Here is a tiny trained network, its code and every weight. The questions are about switching its units off for an input and a class, where a switched-off unit gives its printed mean instead of its output.

import numpy as np


def w(rows, s, z=0):
    codes = np.array(rows[::2]) - 128.0
    scale = np.full(codes.shape[1], s)
    scale[-1] = z or s
    return codes * scale


def f(y):
    return np.maximum(y, 0)


def log_softmax(a):
    a = a - a.max(-1, keepdims=True)
    return a - np.log(np.exp(a).sum(-1, keepdims=True))


def net(x, mask):
    res = np.array(x, float).reshape(1, 7) / 4 @ E
    y = f(res @ A[0][:, :-1].T + A[0][:, -1])
    res = res + np.where(mask, y, B[0][:, -1]) @ B[0][:, :-1]
    return log_softmax(res[-1] @ U[:, :-1].T + U[:, -1])


A, B = {}, {}
E = w([
[127,126,131,127],'x0',
[116,10,133,182],'x1',
[39,97,146,39],'x2',
[125,127,127,128],'x3',
[176,90,254,134],'x4',
[210,89,86,48],'x5',
[129,130,128,129],'x6',
],0.0079)
A[0] = w([
[73,172,160,179,24],'n1',
[68,112,148,51,25],'n2',
[171,124,248,111,46],'n3',
[146,245,162,81,65],'n4',
[65,166,171,191,25],'n5',
[190,163,126,172,49],'n6',
[102,111,154,78,112],'n7',
[204,144,108,184,22],'n8',
[217,92,95,56,2],'n9',
],0.013,0.0095)
B[0] = w([
[99,122,160,38,185],'n1',
[56,188,181,213,193],'n2',
[122,140,41,135,250],'n3',
[145,58,108,158,253],'n4',
[128,107,155,18,205],'n5',
[89,172,174,162,181],'n6',
[164,159,151,177,204],'n7',
[50,167,185,191,181],'n8',
[62,106,182,3,205],'n9',
],0.025,0.0048)
U = w([
[120,139,160,78,63],'0',
[112,168,171,179,36],'1',
[142,137,123,133,252],'2',
[138,135,124,138,231],'3',
[78,176,23,125,86],'4',
[116,6,148,185,82],'5',
],0.014,0.013)

Each question gives the input, the list of numbers given to net, and the class t.
The units are the neurons (one row each of A and B). Each row of codes is followed by its name. A weight is (code - 128) times the scale printed after its matrix; where a second scale follows, it is the last column's (A, B and U).
mask holds one flag per neuron, in row order. A switched-off neuron (its flag False) gives its mean, the last column of its row in B, instead of its output. The means were averaged over made-up inputs and are rounded, as every weight is.
A unit's drop is (log p(t) with every unit on - log p(t) with that unit switched off) / (log p(t) with every unit on - log p(t) with every unit switched off).
The circuit of an input: a set's keep is (log p(t) with only the set's units on - log p(t) with every unit switched off) / (log p(t) with every unit on - log p(t) with every unit switched off). Starting from all 9 units, units are removed one at a time, each time the one whose removal leaves the highest keep (on an exact tie, the one counted first), for as long as the keep stays at least 0.8.
circuit, biggest first: the units of the circuit, biggest drop first
top k neurons: the k neurons with the biggest drops, biggest first
drop of u: that unit's drop, to one decimal
input [5,-5,-7,1,-6,2,5], class 1: circuit, biggest first => n8, n6
input [3,-5,8,-4,7,4,8], class 1: top neuron => n2
input [-7,6,3,-4,4,4,-8], class 2: circuit, biggest first => n4, n3
input [-8,2,8,5,-6,-8,-2], class 0: top 2 neurons => n5, n1
input [0,-5,8,7,-7,-2,4], class 1: top 2 neurons => n2, n3
input [-2,8,-7,3,-6,-8,7], class 0: circuit, biggest first => n5, n1
input [6,-4,6,-6,8,-7,0], class 4: top 2 neurons => n3, n9
input [-4,-6,7,2,2,-5,7], class 1: top 4 neurons => n2, n7, n9, n3
input [1,6,6,-4,8,-1,6], class 4: top 2 neurons => n3, n4
input [-8,8,8,-4,-5,6,-3], class 1: circuit, biggest first => n2, n7
input [-5,5,-2,2,3,7,-3], class 0: top 2 neurons => n9, n4
input [5,5,8,1,-8,-7,7], class 1: top 4 neurons => n2, n3, n9, n7
input [-5,-8,-6,3,-3,-8,-4], class 0: top 2 neurons => n1, n5
input [-3,3,-8,7,1,-4,4], class 1: circuit, biggest first => n8
input [-1,6,0,-7,3,7,4], class 0: top 2 neurons => n9, n4
input [-3,5,-8,-6,2,-5,-2], class 1: top 2 neurons => n8, n6
input [-3,1,-6,6,6,-6,-5], class 0: top 2 neurons => n5, n1
input [-6,-8,8,5,-7,0,4], class 1: drop of n7 => 0.1
input [2,2,3,2,4,-7,-4], class 0: drop of n5 => 0.5
input [4,-5,1,-3,3,3,4], class 5: drop of n7 => 0.0
input [-3,-7,2,5,-8,6,8], class 2: circuit, biggest first => n3
input [4,3,-2,4,-4,-6,3], class 0: drop of n5 => 0.4
